Here is a tiny trained network, its code and every weight. The questions are about switching its units off for an input and a class, where a switched-off unit gives its printed mean instead of its output.

import numpy as np


def w(rows, s, z=0):
    codes = np.array(rows[::2]) - 128.0
    scale = np.full(codes.shape[1], s)
    scale[-1] = z or s
    return codes * scale


def norm(h):
    return h / np.sqrt((h * h).mean(-1, keepdims=True) + 1e-5)


def f(y):
    return y / 2 * (1 + np.tanh(0.7978845608 * (y + 0.044715 * y**3)))


def log_softmax(a):
    a = a - a.max(-1, keepdims=True)
    return a - np.log(np.exp(a).sum(-1, keepdims=True))


def net(x, mask):
    res = np.array(x, float).reshape(1, 2) / 4 @ E
    u = 0
    for l in range(4):
        y = f(norm(res) @ A[l][:, :-1].T + A[l][:, -1])
        res = res + np.where(mask[u : u + 6], y, B[l][:, -1]) @ B[l][:, :-1]
        u += 6
    return log_softmax(norm(res)[-1] @ U[:, :-1].T + U[:, -1])


A, B = {}, {}
E = w([
[164,2,181,99],'x0',
[210,115,146,57],'x1',
],0.0066)
A[0] = w([
[63,245,225,103,167],'L0N0',
[46,101,103,247,245],'L0N1',
[89,73,194,117,4],'L0N2',
[206,138,139,112,61],'L0N3',
[130,2,71,107,75],'L0N4',
[252,187,188,23,27],'L0N5',
],0.0073,0.0018)
B[0] = w([
[154,88,111,17,189],'L0N0',
[245,71,68,133,253],'L0N1',
[138,220,175,100,150],'L0N2',
[41,126,89,153,141],'L0N3',
[114,106,229,176,183],'L0N4',
[161,14,105,254,212],'L0N5',
],0.0068,0.0055)
A[1] = w([
[124,102,157,108,164],'L1N0',
[44,178,140,255,212],'L1N1',
[179,83,135,162,12],'L1N2',
[97,80,61,111,248],'L1N3',
[123,225,104,35,147],'L1N4',
[148,228,57,167,93],'L1N5',
],0.0096,0.0013)
B[1] = w([
[121,127,112,94,151],'L1N0',
[252,195,87,43,126],'L1N1',
[145,77,90,128,255],'L1N2',
[150,110,129,88,222],'L1N3',
[97,174,163,31,210],'L1N4',
[57,82,139,207,236],'L1N5',
],0.013,0.004)
A[2] = w([
[92,134,20,157,115],'L2N0',
[63,48,211,56,107],'L2N1',
[234,118,135,2,251],'L2N2',
[170,36,147,93,184],'L2N3',
[177,147,135,148,145],'L2N4',
[29,250,62,59,14],'L2N5',
],0.0078,0.0033)
B[2] = w([
[121,96,154,81,156],'L2N0',
[53,193,155,232,177],'L2N1',
[172,255,71,80,217],'L2N2',
[46,170,105,74,254],'L2N3',
[75,171,63,126,134],'L2N4',
[114,115,164,139,168],'L2N5',
],0.0099,0.007)
A[3] = w([
[98,114,179,113,33],'L3N0',
[143,212,171,90,33],'L3N1',
[94,76,66,175,33],'L3N2',
[35,190,234,160,7],'L3N3',
[189,171,254,84,120],'L3N4',
[223,113,63,134,92],'L3N5',
],0.01,0.002)
B[3] = w([
[106,152,128,151,136],'L3N0',
[162,107,91,137,153],'L3N1',
[201,64,133,104,201],'L3N2',
[38,100,191,87,253],'L3N3',
[150,6,134,56,131],'L3N4',
[85,138,183,154,216],'L3N5',
],0.012,0.0058)
U = w([
[179,3,61,94,188],'0',
[31,118,212,102,205],'1',
[187,213,58,57,208],'2',
[188,153,182,190,25],'3',
[170,143,161,205,44],'4',
[187,180,186,155,3],'5',
[194,137,191,190,42],'6',
],0.015,0.0075)

Each question gives the input, the list of numbers given to net, and the class t.
The units are the neurons (one row each of A and B). Each row of codes is followed by its name. A weight is (code - 128) times the scale printed after its matrix; where a second scale follows, it is the last column's (A, B and U).
mask holds one flag per neuron, layer by layer. A switched-off neuron (its flag False) gives its mean, the last column of its row in B, instead of its output. The means were averaged over made-up inputs and are rounded, as every weight is.
A unit's drop is (log p(t) with every unit on - log p(t) with that unit switched off) / (log p(t) with every unit on - log p(t) with every unit switched off).
The circuit of an input: a set's keep is (log p(t) with only the set's units on - log p(t) with every unit switched off) / (log p(t) with every unit on - log p(t) with every unit switched off). Starting from the 12 units with the biggest drops (on a tie, the unit counted first), units are removed one at a time, each time the one whose removal leaves the highest keep (on an exact tie, the one counted first), for as long as the keep stays at least 0.8.
units of the circuit, in order: the units of the circuit, biggest drop first
most important unit: the unit with the biggest drop
top k neurons: the k neurons with the biggest drops, biggest first
top k neurons in layer l: the k neurons of layer l with the biggest drops, biggest first
drop of u: that unit's drop, to one decimal
input [-1,3], class 2: top 2 neurons -> (L1N1 L1N5)
input [-8,5], class 1: most important unit -> L1N5
input [1,-5], class 0: top 2 neurons in layer 1 -> (L1N4 L1N1)
input [-1,2], class 2: top 4 neurons -> (L1N1 L1N5 L0N1 L0N3)
input [-3,3], class 2: top 4 neurons -> (L1N5 L1N3 L0N1 L3N3)
input [8,5], class 1: units of the circuit, in order -> (L2N1 L0N1)
input [0,4], class 0: top 2 neurons -> (L0N5 L1N4)
input [6,5], class 1: top 2 neurons in layer 1 -> (L1N5 L1N1)
input [2,1], class 2: top 2 neurons -> (L1N1 L0N1)
input [-1,-3], class 2: top 2 neurons -> (L0N0 L0N5)
input [-3,6], class 0: top 3 neurons -> (L0N5 L1N4 L0N4)
input [-7,6], class 1: top 4 neurons -> (L0N1 L0N0 L1N5 L1N4)
input [3,-1], class 2: top 3 neurons -> (L1N5 L1N1 L0N0)
input [-5,-5], class 0: top 2 neurons -> (L0N1 L0N2)
input [-3,-1], class 2: most important unit -> L0N0
input [-2,-4], class 0: top 2 neurons -> (L0N1 L1N4)
input [2,-2], class 2: top 2 neurons in layer 0 -> (L0N5 L0N2)
input [5,-7], class 0: top 2 neurons -> (L0N1 L1N4)
input [-4,8], class 0: top 2 neurons -> (L0N5 L1N4)
input [-7,5], class 1: units of the circuit, in order -> (L1N5)
input [3,0], class 2: top 2 neurons in layer 0 -> (L0N0 L0N1)
input [1,-6], class 0: top 2 neurons -> (L0N1 L1N4)
input [1,3], class 2: top 2 neurons in layer 0 -> (L0N1 L0N3)
input [-8,6], class 1: top 2 neurons in layer 1 -> (L1N5 L1N4)
input [1,1], class 2: drop of L1N1 -> 1.3
input [8,3], class 1: drop of L0N1 -> 3.9
input [6,-7], class 0: drop of L3N2 -> 0.0
input [0,7], class 0: most important unit -> L0N5
